Below are the code and all the weights of a small trained network. Each question names an input and a class and asks about switching units off, where a switched-off unit gives its printed mean instead of its output.

import numpy as np


def w(rows, s, z=0):
    codes = np.array(rows[::2]) - 128.0
    scale = np.full(codes.shape[1], s)
    scale[-1] = z or s
    return codes * scale


def f(y):
    return y / 2 * (1 + np.tanh(0.7978845608 * (y + 0.044715 * y**3)))


def log_softmax(a):
    a = a - a.max(-1, keepdims=True)
    return a - np.log(np.exp(a).sum(-1, keepdims=True))


def net(x, mask):
    res = np.array(x, float).reshape(1, 3) / 4 @ E
    y = f(res @ A[0][:, :-1].T + A[0][:, -1])
    res = res + np.where(mask, y, B[0][:, -1]) @ B[0][:, :-1]
    return log_softmax(res[-1] @ U[:, :-1].T + U[:, -1])


A, B = {}, {}
E = w([
[145,119,43,73,226,197,18,28],'x0',
[41,198,91,40,123,51,90,93],'x1',
[87,1,115,207,210,101,150,171],'x2',
],0.0074)
A[0] = w([
[123,84,185,178,103,121,218,180,253],'n0',
[128,24,93,186,231,163,113,141,189],'n1',
[114,189,87,10,127,113,70,66,209],'n2',
[146,131,169,135,89,120,156,152,224],'n3',
[155,155,137,111,95,198,125,108,156],'n4',
[88,152,69,66,153,133,65,42,224],'n5',
[158,114,125,126,163,141,117,109,19],'n6',
[222,149,133,147,118,243,108,115,227],'n7',
],0.011,0.0028)
B[0] = w([
[144,203,184,130,133,48,161,124,245],'n0',
[123,66,75,135,221,133,154,102,240],'n1',
[159,107,125,156,196,6,229,120,227],'n2',
[129,169,173,119,99,118,148,117,182],'n3',
[162,118,136,103,140,144,114,110,167],'n4',
[224,154,172,53,179,126,118,38,224],'n5',
[105,116,138,121,117,144,130,152,140],'n6',
[166,116,149,79,176,155,115,56,215],'n7',
],0.011,0.013)
U = w([
[90,73,93,187,164,103,174,167,70],'0',
[108,50,69,94,141,248,108,95,117],'1',
[193,143,152,86,154,118,151,65,193],'2',
[134,111,96,134,94,191,66,191,19],'3',
[71,179,156,139,2,125,139,228,205],'4',
[103,122,99,134,92,175,90,145,6],'5',
],0.0096,0.0027)

Each question gives the input, the list of numbers given to net, and the class t.
The units are the neurons (one row each of A and B). Each row of codes is followed by its name. A weight is (code - 128) times the scale printed after its matrix; where a second scale follows, it is the last column's (A, B and U).
mask holds one flag per neuron, in row order. A switched-off neuron (its flag False) gives its mean, the last column of its row in B, instead of its output. The means were averaged over made-up inputs and are rounded, as every weight is.
A unit's drop is (log p(t) with every unit on - log p(t) with that unit switched off) / (log p(t) with every unit on - log p(t) with every unit switched off).
The circuit of an input: a set's keep is (log p(t) with only the set's units on - log p(t) with every unit switched off) / (log p(t) with every unit on - log p(t) with every unit switched off). Starting from all 8 units, units are removed one at a time, each time the one whose removal leaves the highest keep (on an exact tie, the one counted first), for as long as the keep stays at least 0.8.
units of the circuit, in order: the units of the circuit, biggest drop first
most important unit: the unit with the biggest drop
top k neurons: the k neurons with the biggest drops, biggest first
drop when u is switched off: that unit's drop, to one decimal
input [1,1,4], class 1: units of the circuit, in order : (n2, n0)
input [-3,2,-2], class 4: most important unit : n5
input [3,-8,5], class 1: units of the circuit, in order : (n2, n1)
input [-8,-3,-8], class 4: units of the circuit, in order : (n5, n1)
input [2,-2,1], class 1: top 2 neurons : (n0, n2)
input [-3,3,0], class 4: top 3 neurons : (n5, n1, n7)
input [2,-5,5], class 0: top 2 neurons : (n5, n1)
input [0,-4,4], class 0: top 2 neurons : (n5, n1)
input [-4,1,7], class 0: top 3 neurons : (n5, n7, n1)
input [-4,-5,5], class 0: top 4 neurons : (n5, n7, n1, n4)
input [0,1,2], class 0: drop when n7 is switched off : 0.3
input [-6,7,5], class 4: drop when n1 is switched off : 0.1
input [3,0,5], class 1: drop when n2 is switched off : 0.3
input [-2,0,-2], class 4: drop when n5 is switched off : 0.3
input [-1,-4,5], class 0: units of the circuit, in order : (n5)
